Here is a tiny trained network, its code and every weight. The questions are about switching its units off for an input and a class, where a switched-off unit gives its printed mean instead of its output.

import numpy as np


def w(rows, s, z=0):
    codes = np.array(rows[::2]) - 128.0
    scale = np.full(codes.shape[1], s)
    scale[-1] = z or s
    return codes * scale


def norm(h):
    return h / np.sqrt((h * h).mean(-1, keepdims=True) + 1e-5)


def f(y):
    return y / 2 * (1 + np.tanh(0.7978845608 * (y + 0.044715 * y**3)))


def log_softmax(a):
    a = a - a.max(-1, keepdims=True)
    return a - np.log(np.exp(a).sum(-1, keepdims=True))


def net(x, mask):
    res = np.array(x, float).reshape(1, 5) / 4 @ E
    u = 0
    for l in range(2):
        y = f(norm(res) @ A[l][:, :-1].T + A[l][:, -1])
        res = res + np.where(mask[u : u + 11], y, B[l][:, -1]) @ B[l][:, :-1]
        u += 11
    return log_softmax(norm(res)[-1] @ U[:, :-1].T + U[:, -1])


A, B = {}, {}
E = w([
[189,126,86,120],'x0',
[32,154,91,194],'x1',
[114,18,149,30],'x2',
[119,79,157,252],'x3',
[50,190,209,195],'x4',
],0.0041)
A[0] = w([
[111,150,166,130,32],'0.n0',
[106,115,172,84,107],'0.n1',
[114,95,117,158,8],'0.n2',
[120,43,39,154,187],'0.n3',
[140,125,91,120,80],'0.n4',
[218,64,81,142,8],'0.n5',
[35,108,77,202,129],'0.n6',
[176,59,153,87,92],'0.n7',
[151,186,110,185,100],'0.n8',
[174,151,118,249,206],'0.n9',
[108,171,46,93,128],'0.n10',
],0.013,0.0019)
B[0] = w([
[91,84,120,128,135],'0.n0',
[116,152,41,146,165],'0.n1',
[138,114,89,107,130],'0.n2',
[28,40,148,59,227],'0.n3',
[122,135,170,102,140],'0.n4',
[170,21,198,131,221],'0.n5',
[84,29,61,205,229],'0.n6',
[201,178,147,248,220],'0.n7',
[95,182,197,157,193],'0.n8',
[33,242,131,183,253],'0.n9',
[133,187,195,77,190],'0.n10',
],0.017,0.006)
A[1] = w([
[153,107,91,120,40],'1.n0',
[141,103,124,96,7],'1.n1',
[148,102,126,103,5],'1.n2',
[144,97,127,87,27],'1.n3',
[224,101,141,85,79],'1.n4',
[123,11,11,133,91],'1.n5',
[196,43,93,98,54],'1.n6',
[143,96,123,97,50],'1.n7',
[195,75,47,142,88],'1.n8',
[136,99,128,91,6],'1.n9',
[142,95,124,89,43],'1.n10',
],0.011,0.0032)
B[1] = w([
[102,108,161,140,100],'1.n0',
[114,140,253,179,99],'1.n1',
[91,137,198,238,100],'1.n2',
[117,142,215,195,111],'1.n3',
[106,190,144,254,181],'1.n4',
[123,77,52,78,253],'1.n5',
[176,38,201,182,171],'1.n6',
[108,130,211,216,111],'1.n7',
[167,85,102,90,163],'1.n8',
[111,127,239,176,104],'1.n9',
[121,129,210,190,113],'1.n10',
],0.018,0.0037)
U = w([
[61,121,237,39,66],'0',
[213,20,216,194,161],'1',
[42,22,10,96,213],'2',
[184,165,72,91,97],'3',
[153,238,172,4,87],'4',
[196,138,82,139,3],'5',
[23,220,158,232,196],'6',
],0.011,0.005)

Each question gives the input, the list of numbers given to net, and the class t.
The units are the neurons (one row each of A and B). Each row of codes is followed by its name. A weight is (code - 128) times the scale printed after its matrix; where a second scale follows, it is the last column's (A, B and U).
mask holds one flag per neuron, layer by layer. A switched-off neuron (its flag False) gives its mean, the last column of its row in B, instead of its output. The means were averaged over made-up inputs and are rounded, as every weight is.
A unit's drop is (log p(t) with every unit on - log p(t) with that unit switched off) / (log p(t) with every unit on - log p(t) with every unit switched off).
The circuit of an input: a set's keep is (log p(t) with only the set's units on - log p(t) with every unit switched off) / (log p(t) with every unit on - log p(t) with every unit switched off). Starting from the 12 units with the biggest drops (on a tie, the unit counted first), units are removed one at a time, each time the one whose removal leaves the highest keep (on an exact tie, the one counted first), for as long as the keep stays at least 0.8.
units of the circuit, in order: the units of the circuit, biggest drop first
k most important neurons: the k neurons with the biggest drops, biggest first
k most important neurons of layer l: the k neurons of layer l with the biggest drops, biggest first
drop of u: that unit's drop, to one decimal
input [6,2,0,-5,-1], class 4: units of the circuit, in order	[0.n10]
input [4,-6,3,3,7], class 5: units of the circuit, in order	[0.n3; 0.n8; 1.n4; 0.n6]
input [2,-6,1,-1,6], class 5: 3 most important neurons	[0.n3; 0.n6; 0.n9]
input [-8,3,0,1,7], class 2: units of the circuit, in order	[0.n6; 0.n7]
input [3,-7,0,-5,6], class 5: units of the circuit, in order	[0.n3; 0.n5; 0.n9]
input [-3,-5,-5,-6,-2], class 4: 3 most important neurons of layer 0	[0.n6; 0.n5; 0.n10]
input [0,1,-1,-2,8], class 2: 3 most important neurons	[0.n7; 0.n6; 0.n10]
input [8,-2,4,-7,8], class 4: 3 most important neurons	[0.n5; 0.n6; 1.n5]
input [8,-2,5,-2,6], class 5: 2 most important neurons of layer 0	[0.n7; 0.n9]
input [0,6,5,-7,-1], class 4: units of the circuit, in order	[0.n10; 0.n6]
input [0,2,7,-8,-3], class 3: 2 most important neurons	[0.n7; 0.n5]
input [4,-3,1,-8,-2], class 1: 2 most important neurons	[0.n9; 0.n8]
input [-8,8,-3,-8,0], class 2: 3 most important neurons	[0.n9; 0.n6; 0.n7]
input [-5,2,0,-2,-5], class 0: 2 most important neurons	[0.n3; 0.n9]
input [6,1,4,-5,1], class 4: units of the circuit, in order	[0.n6]
input [7,-7,5,0,4], class 1: 2 most important neurons of layer 0	[0.n9; 0.n5]
input [3,-5,5,0,6], class 5: 2 most important neurons	[0.n7; 0.n9]
input [5,1,4,7,8], class 2: 3 most important neurons of layer 0	[0.n6; 0.n7; 0.n10]
input [1,-5,8,-6,7], class 5: 2 most important neurons of layer 0	[0.n3; 0.n7]
input [4,-1,1,8,-6], class 1: units of the circuit, in order	[0.n5]
input [-7,-8,-6,-6,8], class 2: drop of 0.n3	-0.8
input [3,-1,4,-1,8], class 2: drop of 0.n9	0.2
input [2,1,1,-8,2], class 4: drop of 0.n10	0.1
input [7,8,-1,-3,-4], class 0: drop of 0.n10	0.4
